Below are the code and all the weights of a small trained network. Each question names an input and a target symbol and asks about switching units off, where a switched-off unit gives its printed mean instead of its output.

import numpy as np


def w(rows, s, z=0):
    codes = np.array(rows[::2]) - 128.0
    scale = np.full(codes.shape[1], s)
    scale[-1] = z or s
    return codes * scale


def f(y):
    return y / 2 * (1 + np.tanh(0.7978845608 * (y + 0.044715 * y**3)))


def softmax(a):
    e = np.exp(a - a.max(-1, keepdims=True))
    return e / e.sum(-1, keepdims=True)


def log_softmax(a):
    a = a - a.max(-1, keepdims=True)
    return a - np.log(np.exp(a).sum(-1, keepdims=True))


def net(x, mask):
    ids = ['ΔΠΣΦΨβγεζηλμξτ'.index(c) for c in x.split()]
    T = len(ids)
    res = E[ids] + P[:T]
    q, k, v = (res @ M[0].T for M in (Q, K, V))
    z = softmax(np.where(np.tri(T) > 0, q @ k.T / 3**0.5, -1e9)) @ v
    res = res + np.where(mask[0], z, O[0][:, -1]) @ O[0][:, :-1]
    y = f(res @ A[0][:, :-1].T + A[0][:, -1])
    res = res + np.where(mask[1:9], y, B[0][:, -1]) @ B[0][:, :-1]
    return log_softmax(res[-1] @ U[:, :-1].T + U[:, -1])


Q, K, V, O, A, B = {}, {}, {}, {}, {}, {}
E = w([
[182,227,107,97,111],'Δ',
[94,146,179,69,152],'Π',
[90,95,66,99,170],'Σ',
[130,84,119,117,197],'Φ',
[99,76,77,131,164],'Ψ',
[65,120,131,71,163],'β',
[93,94,130,119,139],'γ',
[131,208,154,247,129],'ε',
[231,163,117,166,151],'ζ',
[62,190,111,156,115],'η',
[86,148,87,33,155],'λ',
[129,176,65,152,250],'μ',
[167,84,87,114,135],'ξ',
[104,150,137,42,116],'τ',
],0.022)
P = w([
[34,106,86,29,212],'0',
[79,122,71,75,202],'1',
[101,135,70,110,186],'2',
[120,147,60,143,203],'3',
[144,166,28,155,206],'4',
[154,178,22,183,208],'5',
[181,188,1,202,225],'6',
],0.0063)
Q[0] = w([
[102,192,52,94,249],'head 1',
[121,140,26,74,252],'head 1',
[91,149,119,117,150],'head 1',
],0.016)
K[0] = w([
[146,167,114,168,104],'head 1',
[134,248,116,227,153],'head 1',
[112,167,84,147,127],'head 1',
],0.019)
V[0] = w([
[110,5,149,88,79],'head 1',
[170,143,52,65,20],'head 1',
[215,95,151,100,174],'head 1',
],0.014)
O[0] = w([
[35,50,130,93,126,5],'head 1',
[177,123,27,49,61,119],'head 1',
[255,62,236,28,235,122],'head 1',
],0.0098,0.024)
A[0] = w([
[155,87,162,78,152,128],'neuron 1',
[144,4,112,171,96,254],'neuron 2',
[153,153,146,159,127,81],'neuron 3',
[94,135,178,86,96,213],'neuron 4',
[150,142,127,119,118,81],'neuron 5',
[167,150,127,110,95,178],'neuron 6',
[135,136,99,79,102,54],'neuron 7',
[74,105,123,90,198,197],'neuron 8',
],0.019,0.0075)
B[0] = w([
[143,90,126,148,60,182],'neuron 1',
[175,160,117,239,207,138],'neuron 2',
[104,76,137,73,118,253],'neuron 3',
[171,247,181,113,75,140],'neuron 4',
[85,90,154,119,138,187],'neuron 5',
[129,119,114,166,135,251],'neuron 6',
[129,143,116,135,195,182],'neuron 7',
[89,98,143,117,103,175],'neuron 8',
],0.015,0.022)
U = w([
[208,99,128,99,93,244],'Δ',
[212,135,62,91,171,191],'Π',
[120,93,133,175,186,2],'Σ',
[180,135,213,88,215,85],'Φ',
[114,50,136,133,147,13],'Ψ',
[233,209,207,159,106,94],'β',
[95,75,111,31,121,133],'γ',
[172,148,76,156,68,182],'ε',
[62,19,48,70,165,49],'ζ',
[154,108,125,115,146,81],'η',
[102,67,45,3,147,128],'λ',
[166,171,196,193,158,114],'μ',
[227,193,121,49,98,162],'ξ',
[206,131,147,211,139,17],'τ',
],0.007,0.0066)

Each question gives the input, a string of symbols that net reads in full, and the target symbol t.
The units are the heads (3 rows each of Q, K, V and O) and the neurons (one row each of A and B). Each row of codes is followed by its name. A weight is (code - 128) times the scale printed after its matrix; where a second scale follows, it is the last column's (O, A, B and U).
mask holds one flag per unit, heads first, then neurons. A switched-off unit (its flag False) gives its mean, the last column of its rows in O or B, instead of its output. The means were averaged over made-up inputs and are rounded, as every weight is.
A unit's drop is (log p(t) with every unit on - log p(t) with that unit switched off) / (log p(t) with every unit on - log p(t) with every unit switched off).
The circuit of an input: a set's keep is (log p(t) with only the set's units on - log p(t) with every unit switched off) / (log p(t) with every unit on - log p(t) with every unit switched off). Starting from all 9 units, units are removed one at a time, each time the one whose removal leaves the highest keep (on an exact tie, the one counted first), for as long as the keep stays at least 0.8.
circuit, biggest first: the units of the circuit, biggest drop first
k most important neurons: the k neurons with the biggest drops, biggest first
drop of u: that unit's drop, to one decimal
input β Δ τ λ, target Π: circuit, biggest first => (head 1; neuron 3; neuron 7)
input τ Σ Φ τ Φ, target Ψ: circuit, biggest first => (head 1; neuron 1)
input μ ζ β η ζ η, target ε: 2 most important neurons => (neuron 7; neuron 5)
input τ β τ Δ Δ τ Σ, target Π: circuit, biggest first => (head 1; neuron 7)
input Φ γ Δ β Φ λ, target Π: 2 most important neurons => (neuron 3; neuron 7)
input Δ λ Π Φ, target Π: circuit, biggest first => (head 1; neuron 3; neuron 7)
input Δ μ γ, target Φ: circuit, biggest first => (head 1; neuron 1)
input γ η β μ β, target Φ: circuit, biggest first => (head 1; neuron 3)
input γ λ Δ τ Ψ β τ, target Π: circuit, biggest first => (head 1; neuron 7)
input τ τ Δ ε, target ε: 3 most important neurons => (neuron 3; neuron 5; neuron 7)
input λ η Σ ξ Σ, target ε: circuit, biggest first => (head 1; neuron 3)
input λ ξ ζ Φ, target Δ: circuit, biggest first => (head 1; neuron 1)
input η η η ζ, target Δ: 3 most important neurons => (neuron 1; neuron 3; neuron 7)
input β ξ β β γ Π, target β: circuit, biggest first => (neuron 3; neuron 4; head 1; neuron 5)
input η γ β, target ε: circuit, biggest first => (head 1; neuron 3)
input τ β γ, target μ: 3 most important neurons => (neuron 2; neuron 3; neuron 4)
input Δ Δ γ, target Π: most important neuron => (neuron 3)
input ξ ζ β Φ ζ, target Δ: circuit, biggest first => (head 1; neuron 1; neuron 3)
input Δ Ψ ξ η η γ, target ε: circuit, biggest first => (head 1)
input Φ τ ξ Π, target β: 2 most important neurons => (neuron 4; neuron 3)
input μ μ Ψ, target Φ: circuit, biggest first => (head 1; neuron 6)
input μ μ ξ γ, target Φ: circuit, biggest first => (head 1; neuron 3)
input Π β ζ β, target Δ: most important neuron => (neuron 1)
input λ Π ζ Φ Ψ ζ β, target Δ: 2 most important neurons => (neuron 1; neuron 7)
input ξ Δ Φ Ψ β β, target Π: 2 most important neurons => (neuron 3; neuron 7)
input Π τ λ Δ μ τ, target Φ: 2 most important neurons => (neuron 1; neuron 3)
input τ Δ τ, target Π: drop of neuron 3 => 0.2
input γ Δ Ψ μ Ψ λ, target Φ: drop of neuron 3 => 0.1
input Δ τ μ τ β Π, target Φ: drop of head 1 => 0.9
input η β Φ τ ζ τ, target Δ: drop of neuron 8 => 0.0
